Here is a tiny trained network, its code and every weight. The questions are about switching its units off for an input and a target symbol, where a switched-off unit gives its printed mean instead of its output.

import numpy as np


def w(rows, s, z=0):
    codes = np.array(rows[::2]) - 128.0
    scale = np.full(codes.shape[1], s)
    scale[-1] = z or s
    return codes * scale


def norm(h):
    return h / np.sqrt((h * h).mean(-1, keepdims=True) + 1e-5)


def f(y):
    return y / 2 * (1 + np.tanh(0.7978845608 * (y + 0.044715 * y**3)))


def softmax(a):
    e = np.exp(a - a.max(-1, keepdims=True))
    return e / e.sum(-1, keepdims=True)


def log_softmax(a):
    a = a - a.max(-1, keepdims=True)
    return a - np.log(np.exp(a).sum(-1, keepdims=True))


def net(x, mask):
    ids = ['γθλμξπστω'.index(c) for c in x.split()]
    T = len(ids)
    res = E[ids] + P[:T]
    u = 0
    for l in range(2):
        q, k, v = (norm(res) @ M[l].T for M in (Q, K, V))
        z = softmax(np.where(np.tri(T) > 0, q @ k.T / 3**0.5, -1e9)) @ v
        res = res + np.where(mask[u], z, O[l][:, -1]) @ O[l][:, :-1]
        u += 1
        y = f(norm(res) @ A[l][:, :-1].T + A[l][:, -1])
        res = res + np.where(mask[u : u + 4], y, B[l][:, -1]) @ B[l][:, :-1]
        u += 4
    return log_softmax(norm(res)[-1] @ U[:, :-1].T + U[:, -1])


Q, K, V, O, A, B = {}, {}, {}, {}, {}, {}
E = w([
[87,77,166,191,174,127,174,95,248],'γ',
[138,110,112,91,118,146,157,122,154],'θ',
[165,132,155,114,101,118,122,132,117],'λ',
[117,112,114,105,140,139,157,160,143],'μ',
[122,132,134,106,130,147,158,147,159],'ξ',
[168,159,127,124,165,108,128,118,144],'π',
[122,160,118,118,125,160,99,104,123],'σ',
[101,89,101,92,144,113,152,129,140],'τ',
[109,124,135,89,144,126,155,127,137],'ω',
],0.012)
P = w([
[114,76,190,88,212,120,112,147,253],'0',
[111,83,178,102,182,147,126,138,213],'1',
[107,96,162,111,159,149,146,140,182],'2',
[104,108,150,122,138,153,156,139,159],'3',
[91,117,144,135,128,154,165,128,143],'4',
[81,130,135,139,119,155,167,119,126],'5',
[67,143,131,149,114,144,173,112,117],'6',
[68,143,121,164,100,142,183,106,122],'7',
],0.0038)
Q[0] = w([
[173,150,190,159,111,86,56,149,54],'L0H0',
[215,140,147,250,161,122,45,76,182],'L0H0',
[149,108,138,249,153,151,3,124,77],'L0H0',
],0.0036)
K[0] = w([
[123,32,169,69,115,146,69,189,160],'L0H0',
[119,59,131,96,204,124,121,153,254],'L0H0',
[110,33,81,48,143,156,232,182,181],'L0H0',
],0.0047)
V[0] = w([
[114,103,195,125,12,118,49,163,73],'L0H0',
[62,71,132,125,106,196,169,119,115],'L0H0',
[157,4,183,142,116,86,80,187,162],'L0H0',
],0.0027)
O[0] = w([
[180,215,46,120,192,73,145,133,199,1],'L0H0',
[162,110,112,25,253,115,105,134,176,94],'L0H0',
[81,118,91,161,155,195,180,60,144,156],'L0H0',
],0.0039,0.0038)
A[0] = w([
[56,95,17,97,188,157,89,187,138,73],'L0N0',
[196,165,87,138,34,139,155,143,152,4],'L0N1',
[74,58,154,102,31,170,136,181,42,140],'L0N2',
[168,159,165,254,85,131,139,94,54,44],'L0N3',
],0.0043,0.002)
B[0] = w([
[182,126,169,178,211,238,123,86,79,157],'L0N0',
[30,158,52,138,251,172,158,123,32,98],'L0N1',
[207,141,215,154,226,33,33,82,253,253],'L0N2',
[62,89,50,88,59,208,213,198,25,150],'L0N3',
],0.0039,0.0032)
Q[1] = w([
[113,115,254,75,151,125,175,126,183],'L1H0',
[95,145,112,130,137,144,106,118,143],'L1H0',
[116,81,82,119,69,150,62,178,101],'L1H0',
],0.011)
K[1] = w([
[136,219,137,182,36,78,76,124,73],'L1H0',
[137,157,49,90,140,168,97,89,197],'L1H0',
[103,2,184,48,147,189,115,107,163],'L1H0',
],0.0071)
V[1] = w([
[117,115,61,121,161,57,175,236,158],'L1H0',
[5,92,167,122,120,181,115,101,150],'L1H0',
[111,184,83,123,188,231,104,62,189],'L1H0',
],0.003)
O[1] = w([
[250,121,254,83,123,102,167,99,148,2],'L1H0',
[155,160,60,56,110,124,132,192,34,182],'L1H0',
[96,96,161,115,61,91,41,220,79,188],'L1H0',
],0.0034,0.0021)
A[1] = w([
[71,119,119,56,139,137,103,182,182,71],'L1N0',
[92,103,46,139,147,101,2,192,136,153],'L1N1',
[97,79,175,207,115,16,55,103,206,135],'L1N2',
[77,110,90,176,185,175,183,86,190,5],'L1N3',
],0.0062,0.0028)
B[1] = w([
[142,174,98,179,93,102,106,111,97,176],'L1N0',
[152,235,92,1,106,189,108,135,112,139],'L1N1',
[89,111,195,80,136,143,133,131,200,253],'L1N2',
[160,220,131,146,117,104,189,69,105,175],'L1N3',
],0.0089,0.0067)
U = w([
[35,54,96,151,79,174,191,191,50,168],'γ',
[220,39,57,126,44,113,99,82,142,124],'θ',
[163,222,127,178,115,113,223,44,109,94],'λ',
[207,116,134,176,244,206,98,211,93,71],'μ',
[167,167,139,238,42,96,80,234,155,27],'ξ',
[91,88,209,82,150,149,148,128,217,194],'π',
[121,213,87,29,76,179,54,167,105,137],'σ',
[125,60,44,32,240,124,148,53,77,3],'τ',
[104,110,144,144,156,2,54,126,38,142],'ω',
],0.0078,0.0031)

Each question gives the input, a string of symbols that net reads in full, and the target symbol t.
The units are the heads (3 rows each of Q, K, V and O) and the neurons (one row each of A and B). Each row of codes is followed by its name. A weight is (code - 128) times the scale printed after its matrix; where a second scale follows, it is the last column's (O, A, B and U).
mask holds one flag per unit, layer by layer, with each layer's heads first. A switched-off unit (its flag False) gives its mean, the last column of its rows in O or B, instead of its output. The means were averaged over made-up inputs and are rounded, as every weight is.
A unit's drop is (log p(t) with every unit on - log p(t) with that unit switched off) / (log p(t) with every unit on - log p(t) with every unit switched off).
The circuit of an input: a set's keep is (log p(t) with only the set's units on - log p(t) with every unit switched off) / (log p(t) with every unit on - log p(t) with every unit switched off). Starting from all 10 units, units are removed one at a time, each time the one whose removal leaves the highest keep (on an exact tie, the one counted first), for as long as the keep stays at least 0.8.
circuit, biggest first: the units of the circuit, biggest drop first
top k neurons: the k neurons with the biggest drops, biggest first
k most important neurons of layer l: the k neurons of layer l with the biggest drops, biggest first
drop when u is switched off: that unit's drop, to one decimal
input λ π θ π ω π λ λ, target γ: circuit, biggest first => (L0N3 L1N3)
input λ σ ξ, target σ: top 2 neurons => (L1N1 L0N2)
input σ θ μ ω ξ, target σ: circuit, biggest first => (L1H0 L1N1)
input π λ λ π λ, target γ: circuit, biggest first => (L0H0 L0N3 L0N1 L1N3)
input τ γ ξ, target ξ: top 2 neurons => (L1N0 L1N2)
input θ θ μ τ γ π σ τ, target σ: circuit, biggest first => (L1H0 L1N1)
input π λ ω γ λ γ, target λ: circuit, biggest first => (L1N3)
input ω ξ μ τ, target τ: circuit, biggest first => (L1N2 L0N0)
input π π π, target γ: 2 most important neurons of layer 0 => (L0N3 L0N2)
input ω ξ θ τ π γ σ θ, target σ: circuit, biggest first => (L1N1 L1H0)
input λ θ π σ σ μ ξ λ, target λ: 2 most important neurons of layer 0 => (L0N3 L0N2)
input μ μ ω θ μ μ ξ, target ξ: top 3 neurons => (L1N0 L1N2 L1N3)
input μ ω θ, target θ: top 2 neurons => (L1N2 L1N0)
input ω θ θ μ λ ω π λ, target λ: 3 most important neurons of layer 0 => (L0N2 L0N3 L0N1)
input λ λ θ θ, target λ: most important neuron of layer 1 => (L1N3)
input μ μ γ μ ω, target ω: 2 most important neurons of layer 1 => (L1N2 L1N0)
input π γ μ ξ θ π σ θ, target σ: drop when L0H0 is switched off => 0.1
input ξ π π, target λ: drop when L1H0 is switched off => 2.7
input τ μ ω ξ ω ω, target ω: drop when L1N0 is switched off => 0.3
input π λ τ, target λ: drop when L1N3 is switched off => 0.5
